X =
[[115 151 126 125 107 129 121]
 [126 141 133 118 119 130 121]
 [114 150 126 126 111 128 120]
 [130 141 127 121 119 125 122]
 [117 148 126 124 113 127 122]
 [126 144 127 123 118 126 122]
 [114 150 127 126 111 128 120]
 [130 144 129 119 120 128 122]
 [126 144 126 123 119 127 122]
 [117 147 126 124 115 126 120]
 [115 149 126 125 112 127 120]
 [119 140 140 113 119 135 121]
 [130 141 128 121 119 127 122]]
X[-13,0]	115
X[5,0]	126
X[-12,2]	133
X[-5,4]	119
X[5,-3]	118
X[-2,4]	119
X[-13,-4]	125
X[1]	[126, 141, 133, 118, 119, 130, 121]
X[3,0]	130
X[1,-4]	118
X[-3,-3]	112
X[12,-1]	122
X[9,-7]	117
X[9]	[117, 147, 126, 124, 115, 126, 120]
X[-12,-2]	130
X[7,4]	120
X[6,-5]	127
X[0,2]	126
X[3,4]	119
X[-4,5]	126
X[5]	[126, 144, 127, 123, 118, 126, 122]
X[10,-7]	115
X[4,1]	148
X[-8,-4]	123
X[7]	[130, 144, 129, 119, 120, 128, 122]
X[12,-3]	119
X[-10,-6]	141
X[-11,6]	120
X[11]	[119, 140, 140, 113, 119, 135, 121]
X[4,6]	122
X[11,-5]	140
X[10,6]	120
X[:, -7]	[115, 126, 114, 130, 117, 126, 114, 130, 126, 117, 115, 119, 130]
X[8]	[126, 144, 126, 123, 119, 127, 122]
X[-12,6]	121
X[4,3]	124
X[10]	[115, 149, 126, 125, 112, 127, 120]

arr =
array([[125, 150, 118, 140, 134, 120, 122, 128, 128, 113],
       [141, 120, 124, 123, 130, 132, 119, 117, 125, 116],
       [127, 131, 138, 135, 131, 139, 140, 113, 134, 140],
       [131, 139, 140, 121, 124, 146, 116, 145, 112, 115],
       [126, 120, 116, 135, 132, 124, 136, 141, 128, 137],
       [134, 145, 124, 120, 121, 118, 140, 120, 112, 142],
       [137, 122, 142, 137, 134, 118, 130, 115, 128, 128]])
arr[0,0]: 125
arr[0,2]: 118
arr[2,3]: 135
arr[0,3]: 140
arr[5,1]: 145
arr[5,5]: 118
arr[:, 7]: [128, 117, 113, 145, 141, 120, 115]
arr[2,9]: 140
arr[3,9]: 115
arr[5,7]: 120
arr[3,6]: 116
arr[5,3]: 120
arr[5,2]: 124
arr[1,3]: 123
arr[0,9]: 113
arr[2,2]: 138
arr[6,8]: 128
arr[2]: [127, 131, 138, 135, 131, 139, 140, 113, 134, 140]
arr[3,3]: 121
arr[4]: [126, 120, 116, 135, 132, 124, 136, 141, 128, 137]
arr[6,5]: 118
arr[:, 2]: [118, 124, 138, 140, 116, 124, 142]
arr[2,4]: 131
arr[0]: [125, 150, 118, 140, 134, 120, 122, 128, 128, 113]
arr[5,4]: 121
arr[6,6]: 130
arr[1,8]: 125
arr[0,5]: 120
arr[1,4]: 130
arr[1,6]: 119
arr[:, 5]: [120, 132, 139, 146, 124, 118, 118]
arr[6,3]: 137
arr[3,0]: 131

B = ((113, 126, 139, 128, 135, 131, 122, 114, 115, 116, 137, 127), (128, 126, 124, 131, 127, 128, 131, 130, 130, 127, 126, 127), (126, 127, 123, 133, 126, 130, 131, 132, 131, 125, 127, 127), (126, 128, 123, 131, 126, 127, 129, 132, 132, 123, 126, 127), (128, 127, 124, 126, 125, 128, 128, 131, 131, 128, 125, 126), (144, 120, 127, 118, 131, 123, 131, 119, 120, 156, 122, 122), (136, 140, 123, 123, 118, 125, 126, 145, 146, 128, 124, 130), (125, 126, 124, 138, 127, 128, 135, 130, 129, 127, 127, 124), (126, 127, 124, 135, 127, 128, 132, 131, 130, 125, 127, 127), (137, 141, 145, 126, 131, 120, 129, 123, 123, 139, 141, 137), (129, 129, 123, 121, 122, 146, 120, 136, 138, 128, 121, 131), (139, 128, 137, 110, 147, 128, 111, 124, 123, 130, 122, 144), (121, 129, 122, 140, 124, 135, 131, 138, 137, 114, 128, 130))
Rows and columns are counted from 0.
(0, 0): 113
(6, 4): 118
(10, 6): 120
(6, 3): 123
(8, 11): 127
(3, 9): 123
(5, 6): 131
(4, 10): 125
(6, 7): 145
(11, 4): 147
(7, 5): 128
(3, 7): 132
(6, 1): 140
(1, 0): 128
(11, 1): 128
(10, 4): 122
(6, 6): 126
(12, 5): 135
(4, 11): 126
(11, 7): 124
(6, 2): 123
(2, 5): 130
(7, 2): 124
(9, 6): 129
(8, 4): 127
(1, 4): 127
(0, 9): 116
(8, 6): 132
(12, 7): 138
(3, 8): 132
(12, 1): 129
(11, 3): 110

grid = 147,106,122,128,132
grid[-5] = 147
grid[-3] = 122
grid[3] = 128

x = [155 116 134 104 150]
x[0]	155
x[1]	116
x[4]	150
x[3]	104

A =
[[117 112 133 131 137 125 129 132 131 132 125 124 142 115]
 [119 150 126 121 105 122 145 115 132 131 125 142 131 142]
 [135 119 126 126 126 147 144 115 131 136 129 108 130 141]
 [112 114 128 122 129 119 132 134 130 133 128 129 140 119]
 [129 135 129 131 124 133 141 116 136 130 135 129 122 135]
 [119 128 128 128 120 128 142 112 142 136 132 127 130 138]]
Indices start at 0.
row 0 col 0	117
row 0 col 3	131
row 0 col 11	124
row 0 col 4	137
row 4 col 3	131
row 2 col 5	147
row 2 col 10	129
row 3 col 12	140
row 2 col 1	119
row 3 col 13	119
row 4 col 1	135
row 3 col 6	132
row 3 col 7	134
row 4 col 7	116
row 5 col 10	132
row 4 col 9	130
row 3 col 4	129
row 2 col 12	130
row 5 col 8	142
row 3 col 3	122
row 3 col 2	128
row 3 col 0	112
row 4 col 8	136
row 1 col 5	122
row 5 col 4	120
row 5 col 12	130
row 4 col 5	133
row 1 col 1	150

data =
[[129 135 126 135 124 125]
 [127 103 137 100 130 141]
 [128 102 138 100 130 141]
 [126 129 126 130 136 126]]
Indices start at 0.
row 0 col 0	129
row 3 col 5	126
row 3 col 0	126
row 2 col 1	102
row 0 col 4	124
row 0 col 2	126
row 2 col 0	128
row 0 col 1	135
row 1 col 1	103
row 2 col 4	130

a =
[[130 131 130 128 130 131 124 120 128 132]
 [130 131 128 124 128 131 127 124 125 131]
 [130 133 133 133 136 135 123 124 132 131]
 [130 130 132 131 132 131 123 121 132 131]
 [133 131 130 125 132 133 126 127 134 131]
 [130 130 130 131 130 134 125 123 126 131]
 [131 130 130 127 129 130 128 129 129 130]
 [131 133 131 129 134 136 125 126 130 131]
 [131 131 130 129 130 133 125 124 129 131]
 [129 131 131 132 131 129 127 127 123 129]
 [131 131 129 126 129 134 126 125 128 131]
 [130 133 137 139 138 131 123 125 128 130]
 [131 131 132 132 134 133 126 129 131 130]
 [131 133 132 129 134 132 125 126 129 130]
 [131 131 128 122 129 132 126 124 131 131]
 [113 113 120 141 113 107 132 134 113 116]]
Rows and columns are counted from 0.
(0, 0) -> 130
(3, 0) -> 130
(8, 6) -> 125
(4, 5) -> 133
(8, 8) -> 129
(13, 9) -> 130
(15, 0) -> 113
(13, 6) -> 125
(7, 5) -> 136
(1, 4) -> 128
(2, 8) -> 132
(8, 7) -> 124
(14, 1) -> 131
(9, 1) -> 131
(0, 8) -> 128
(0, 5) -> 131
(0, 7) -> 120
(9, 7) -> 127
(5, 2) -> 130
(9, 6) -> 127
(11, 0) -> 130
(8, 2) -> 130
(6, 9) -> 130
(13, 2) -> 132
(4, 2) -> 130
(6, 4) -> 129
(11, 7) -> 125
(1, 3) -> 124
(10, 1) -> 131
(7, 8) -> 130
(10, 9) -> 131
(5, 8) -> 126
(4, 0) -> 133
(12, 7) -> 129
(10, 0) -> 131
(11, 4) -> 138

m =
[[137 132 133 128 141 120 129 144 124 131 155 134 118 122 122]
 [131 118 123 140 116 127 127 119 130 124 136 140 125 145 128]
 [134 135 132 122 117 135 123 125 124 134 105 120 142 116 133]
 [129 130 129 126 140 111 123 119 127 131 105 121 142 126 131]
 [142 120 125 141 119 135 125 120 128 126 132 145 124 141 133]
 [144 130 126 130 118 107 130 130 130 129 108 139 124 119 146]
 [118 129 126 121 144 129 135 129 134 124 127 120 128 126 122]
 [135 136 130 121 133 136 135 146 129 129 131 132 116 114 136]
 [131 136 129 121 126 112 139 148 131 127 132 131 114 114 139]
 [149 128 134 137 136 123 121 126 124 136 133 138 136 131 125]
 [119 126 123 125 128 139 140 134 136 123 131 132 114 125 137]
 [144 130 125 129 141 139 133 132 132 127 106 141 120 116 148]
 [135 118 123 142 127 142 127 119 130 123 141 145 121 146 130]
 [128 118 126 139 106 142 121 119 126 127 130 131 139 148 122]
 [118 124 125 128 115 141 135 134 132 123 154 130 115 134 122]]
Rows and columns are counted from 0.
(0, 0) -> 137
(13, 7) -> 119
(7, 12) -> 116
(7, 0) -> 135
(14, 5) -> 141
(13, 1) -> 118
(7, 1) -> 136
(3, 7) -> 119
(7, 11) -> 132
(4, 3) -> 141
(12, 12) -> 121
(4, 10) -> 132
(13, 0) -> 128
(14, 9) -> 123
(10, 12) -> 114
(7, 10) -> 131
(12, 5) -> 142
(9, 7) -> 126
(9, 13) -> 131
(4, 2) -> 125
(12, 14) -> 130
(8, 7) -> 148
(11, 6) -> 133
(3, 5) -> 111
(4, 1) -> 120
(1, 2) -> 123
(3, 0) -> 129
(9, 0) -> 149
(8, 0) -> 131
(3, 10) -> 105
(13, 12) -> 139
(12, 7) -> 119
(8, 2) -> 129
(4, 13) -> 141
(2, 13) -> 116
